Below are the code and all the weights of a small trained network. Each question names an input and a target symbol and asks about switching units off, where a switched-off unit gives its printed mean instead of its output.

import numpy as np


def w(rows, s, z=0):
    codes = np.array(rows[::2]) - 128.0
    scale = np.full(codes.shape[1], s)
    scale[-1] = z or s
    return codes * scale


def f(y):
    return np.maximum(y, 0)


def softmax(a):
    e = np.exp(a - a.max(-1, keepdims=True))
    return e / e.sum(-1, keepdims=True)


def log_softmax(a):
    a = a - a.max(-1, keepdims=True)
    return a - np.log(np.exp(a).sum(-1, keepdims=True))


def net(x, mask):
    ids = ['βγεηθλμξπστψ'.index(c) for c in x.split()]
    T = len(ids)
    res = E[ids] + P[:T]
    r = res
    for j in range(3):
        rows = slice(4 * j, 4 * j + 4)
        q, k, v = (r @ M[0][rows].T for M in (Q, K, V))
        z = softmax(np.where(np.tri(T) > 0, q @ k.T / 4**0.5, -1e9)) @ v
        o = O[0][rows]
        res = res + np.where(mask[j], z, o[:, -1]) @ o[:, :-1]
    y = f(res @ A[0][:, :-1].T + A[0][:, -1])
    res = res + np.where(mask[3:27], y, B[0][:, -1]) @ B[0][:, :-1]
    return log_softmax(res[-1] @ U[:, :-1].T + U[:, -1])


Q, K, V, O, A, B = {}, {}, {}, {}, {}, {}
E = w([
[40,144,75,91,43,152,126,135,123,125,117],'β',
[113,66,154,74,110,86,50,50,16,84,147],'γ',
[63,120,78,151,130,131,133,95,48,143,159],'ε',
[150,124,161,72,140,124,142,72,106,255,74],'η',
[158,171,61,12,184,183,175,34,103,47,67],'θ',
[129,57,159,70,225,88,95,34,124,153,154],'λ',
[102,139,138,133,67,189,136,98,113,129,194],'μ',
[83,135,105,85,112,150,76,132,220,126,127],'ξ',
[104,101,185,101,102,175,116,83,70,163,30],'π',
[101,149,96,69,118,66,160,116,112,174,188],'σ',
[179,157,163,62,87,52,92,109,114,141,134],'τ',
[118,144,100,125,124,135,16,151,125,110,109],'ψ',
],0.011)
P = w([
[182,77,81,186,101,104,163,97,163,143,117],'0',
[91,140,132,127,141,166,89,105,136,162,133],'1',
[161,90,177,133,154,124,157,190,103,127,136],'2',
[228,37,51,205,43,53,164,67,158,127,108],'3',
[80,169,133,119,146,157,75,79,126,164,140],'4',
[155,77,181,136,160,129,167,212,112,120,138],'5',
[203,58,49,197,39,43,146,57,165,111,102],'6',
[74,209,134,105,143,149,53,64,116,159,150],'7',
[166,36,172,131,150,131,168,213,109,143,126],'8',
[210,84,63,184,56,33,133,32,147,114,104],'9',
[67,253,142,124,154,146,67,55,122,133,149],'10',
],0.013)
Q[0] = w([
[122,111,122,116,134,129,133,101,87,123,137],'H0',
[147,113,145,145,152,141,150,155,104,143,142],'H0',
[139,91,193,113,168,156,162,250,98,97,138],'H0',
[151,146,123,144,127,124,99,107,136,120,115],'H0',
[121,130,157,127,151,154,147,175,132,123,136],'H1',
[114,120,112,99,113,154,104,100,108,115,121],'H1',
[109,118,125,110,120,135,114,88,131,132,135],'H1',
[95,166,154,122,139,120,115,132,125,138,139],'H1',
[125,135,165,133,159,146,113,167,121,109,118],'H2',
[118,141,116,136,137,137,138,138,133,138,119],'H2',
[114,151,142,129,111,143,112,135,132,127,141],'H2',
[114,146,140,115,145,116,118,98,119,135,143],'H2',
],0.11)
K[0] = w([
[120,144,152,127,140,128,154,128,99,89,138],'H0',
[144,66,115,125,99,152,147,104,110,159,137],'H0',
[193,9,119,109,139,133,184,254,137,97,120],'H0',
[162,171,139,116,134,122,82,104,120,140,126],'H0',
[140,51,135,139,125,147,151,199,140,135,120],'H1',
[132,189,101,143,133,170,109,114,127,113,85],'H1',
[120,164,121,90,149,161,137,83,128,111,137],'H1',
[170,130,122,88,166,125,193,145,122,65,113],'H1',
[173,47,129,163,126,128,155,204,125,119,134],'H2',
[113,118,100,125,140,142,166,138,122,140,99],'H2',
[159,127,108,101,123,167,155,139,155,73,131],'H2',
[171,161,109,120,177,132,138,109,107,95,135],'H2',
],0.06)
V[0] = w([
[139,138,183,78,52,73,166,99,72,25,109],'H0',
[224,166,214,178,70,176,67,151,87,184,136],'H0',
[96,145,131,169,185,109,147,138,114,180,147],'H0',
[101,98,92,182,101,33,55,135,141,111,149],'H0',
[131,170,127,68,161,25,122,189,132,169,4],'H1',
[155,121,169,148,108,178,78,99,253,177,100],'H1',
[142,74,169,109,215,105,134,61,137,84,161],'H1',
[168,188,179,60,95,86,193,125,211,168,230],'H1',
[97,124,132,79,141,148,131,108,125,75,93],'H2',
[145,126,122,68,126,174,174,97,146,96,70],'H2',
[86,136,198,176,132,134,139,102,142,141,59],'H2',
[158,124,95,65,118,166,164,115,143,89,102],'H2',
],0.016)
O[0] = w([
[134,58,106,119,150,103,126,142,105,97,73,6],'H0',
[92,143,121,129,173,154,214,165,102,72,156,162],'H0',
[132,128,120,146,135,164,127,146,153,178,149,178],'H0',
[104,139,137,200,104,122,146,88,125,122,175,57],'H0',
[161,119,254,165,151,145,115,119,194,145,79,78],'H1',
[94,130,141,74,149,147,151,76,177,57,159,223],'H1',
[216,116,128,139,195,187,111,129,96,124,179,185],'H1',
[133,105,134,90,46,182,161,126,182,121,179,30],'H1',
[125,118,158,130,114,112,131,82,74,122,122,255],'H2',
[156,156,146,88,104,129,163,86,75,113,97,198],'H2',
[121,121,138,94,184,99,167,103,114,163,130,130],'H2',
[155,164,139,107,90,133,142,109,92,101,103,146],'H2',
],0.011,0.0032)
A[0] = w([
[71,107,128,128,113,143,157,119,162,117,157,159],'N0',
[188,80,152,207,122,135,210,151,175,104,141,177],'N1',
[223,48,84,114,88,101,160,109,168,114,102,76],'N2',
[144,89,106,179,94,47,171,109,176,69,50,48],'N3',
[47,130,149,100,190,115,59,132,94,123,185,47],'N4',
[184,76,48,181,56,82,157,133,140,128,87,128],'N5',
[189,81,155,108,141,124,139,185,139,131,98,53],'N6',
[152,29,143,171,92,114,235,194,148,75,80,109],'N7',
[182,112,149,195,150,124,173,82,180,72,159,78],'N8',
[137,83,198,82,99,138,181,180,167,105,105,148],'N9',
[176,50,85,179,134,102,203,208,120,104,85,14],'N10',
[93,139,170,114,123,155,194,252,118,95,100,73],'N11',
[143,45,85,174,74,70,168,76,202,72,114,73],'N12',
[74,174,171,48,134,148,99,156,153,188,118,3],'N13',
[200,97,121,242,95,95,179,185,151,132,117,142],'N14',
[105,173,135,131,130,150,87,104,163,97,132,15],'N15',
[58,145,122,148,184,117,137,94,145,91,80,121],'N16',
[124,120,80,200,96,82,151,102,149,177,117,91],'N17',
[161,69,80,168,54,125,164,88,161,166,156,120],'N18',
[62,181,156,133,149,150,142,201,131,167,167,98],'N19',
[154,147,79,204,131,84,189,108,222,145,109,96],'N20',
[42,77,147,121,182,161,94,176,61,130,139,26],'N21',
[112,112,150,104,97,128,146,93,185,106,143,31],'N22',
[87,114,175,110,142,125,96,219,124,87,63,91],'N23',
],0.011,0.013)
B[0] = w([
[139,130,131,147,120,95,119,105,140,70,203,246],'N0',
[173,107,125,138,91,138,172,169,199,59,62,228],'N1',
[93,145,133,200,104,152,152,157,127,99,182,211],'N2',
[169,146,60,163,147,129,116,170,172,172,116,195],'N3',
[98,57,129,94,105,127,163,128,142,137,65,201],'N4',
[162,66,165,81,169,135,147,116,167,120,150,247],'N5',
[156,123,96,136,88,90,179,87,103,147,164,182],'N6',
[175,41,130,103,131,88,64,123,71,156,119,215],'N7',
[100,124,106,133,126,133,68,110,117,163,172,195],'N8',
[85,190,115,109,187,63,107,107,147,132,106,233],'N9',
[75,237,129,182,151,118,107,107,136,143,143,185],'N10',
[115,150,132,155,61,205,113,147,154,184,127,188],'N11',
[94,131,118,149,135,144,168,77,81,122,49,229],'N12',
[92,66,88,252,129,168,107,103,97,102,139,171],'N13',
[56,115,166,137,144,134,151,103,77,152,171,218],'N14',
[189,108,106,122,142,81,167,147,96,167,121,157],'N15',
[122,152,184,143,98,102,150,192,116,173,163,223],'N16',
[153,137,105,130,93,161,141,78,194,137,123,221],'N17',
[127,187,116,101,153,132,101,218,82,151,93,248],'N18',
[158,167,104,118,167,145,149,146,114,158,100,196],'N19',
[104,76,139,111,107,113,80,118,83,96,120,190],'N20',
[187,125,119,171,142,117,91,126,140,43,93,191],'N21',
[210,130,179,101,132,179,146,136,128,144,113,193],'N22',
[114,106,116,61,112,199,159,104,117,59,142,198],'N23',
],0.02,0.011)
U = w([
[205,167,24,151,115,135,116,112,201,175,113,57],'β',
[157,157,77,190,192,143,92,97,158,158,176,38],'γ',
[165,89,82,79,148,148,48,107,169,193,193,231],'ε',
[194,181,121,118,143,100,57,117,240,107,170,251],'η',
[252,114,82,166,109,135,111,122,172,138,208,19],'θ',
[194,171,36,156,126,152,5,179,162,156,194,141],'λ',
[155,152,2,105,140,112,117,137,150,108,201,99],'μ',
[209,205,105,128,97,133,69,77,97,148,144,149],'ξ',
[183,153,105,130,147,68,114,176,153,190,167,191],'π',
[154,141,122,148,109,191,101,152,178,118,147,69],'σ',
[192,112,66,161,156,94,47,145,140,115,140,48],'τ',
[123,148,75,187,45,98,64,109,173,147,182,166],'ψ',
],0.0032,0.0028)

Each question gives the input, a string of symbols that net reads in full, and the target symbol t.
The units are the heads (4 rows each of Q, K, V and O) and the neurons (one row each of A and B). Each row of codes is followed by its name. A weight is (code - 128) times the scale printed after its matrix; where a second scale follows, it is the last column's (O, A, B and U).
mask holds one flag per unit, heads first, then neurons. A switched-off unit (its flag False) gives its mean, the last column of its rows in O or B, instead of its output. The means were averaged over made-up inputs and are rounded, as every weight is.
A unit's drop is (log p(t) with every unit on - log p(t) with that unit switched off) / (log p(t) with every unit on - log p(t) with every unit switched off).
The circuit of an input: a set's keep is (log p(t) with only the set's units on - log p(t) with every unit switched off) / (log p(t) with every unit on - log p(t) with every unit switched off). Starting from the 12 units with the biggest drops (on a tie, the unit counted first), units are removed one at a time, each time the one whose removal leaves the highest keep (on an exact tie, the one counted first), for as long as the keep stays at least 0.8.
units of the circuit, in order: the units of the circuit, biggest drop first
top k neurons: the k neurons with the biggest drops, biggest first
heads that matter: for each layer, one digit per head in row order, 1 if its drop is at least 0.15 and else 0, layers parted by /
drop of u: that unit's drop, to one decimal
input θ θ ε θ, target θ: top 2 neurons : [N2 N5]
input θ γ ψ ψ ψ η η β λ γ γ, target ξ: heads that matter : 001
input λ ξ γ β σ ε, target γ: units of the circuit, in order : [H1 N14 N10 H2]
input β η θ, target μ: heads that matter : 100
input σ ξ θ τ λ ξ ξ β β σ, target β: top 3 neurons : [N3 N17 N12]
input η π γ, target τ: units of the circuit, in order : [H0 N7]
input π π θ θ, target π: units of the circuit, in order : [N16 H1 H2]
input β ξ π ψ ψ, target π: units of the circuit, in order : [H1 H0 N16 N15]
input β π λ, target θ: heads that matter : 010
input β β μ ε τ ξ σ ε ψ β μ, target μ: heads that matter : 010
input β θ ψ γ η, target ξ: units of the circuit, in order : [H2]
input μ η β η η, target γ: units of the circuit, in order : [N13 H0 H1 N9]
input μ ε σ ξ σ ψ β τ π ξ π, target σ: heads that matter : 110
input μ β π ξ σ γ ξ σ, target λ: top neuron : [N18]
input β τ ψ σ λ β ψ β μ ψ, target β: top 3 neurons : [N3 N12 N17]
input γ β θ π τ ξ ψ, target τ: top 3 neurons : [N7 N1 N12]
input μ ε ψ θ, target ε: top 2 neurons : [N5 N20]
input ψ π ψ θ θ ξ λ, target θ: heads that matter : 110
input γ τ η λ β ξ ξ τ, target η: heads that matter : 110
input β η β σ θ ξ η, target θ: heads that matter : 110
input λ τ θ π σ ε λ ε β λ, target ε: top neuron : [N5]
input μ θ β, target ε: top 2 neurons : [N7 N5]
input λ ε β ε τ τ, target ψ: top 2 neurons : [N11 N10]
input β λ σ λ τ τ π ε, target β: top 3 neurons : [N17 N4 N19]
input γ σ ψ ψ μ μ η μ β η ξ, target θ: top 2 neurons : [N22 N15]
input θ μ β μ ψ μ π ξ θ π, target ξ: drop of N12 : 0.4
input β θ σ τ ξ σ μ ψ τ τ β, target ξ: drop of H2 : 1.0
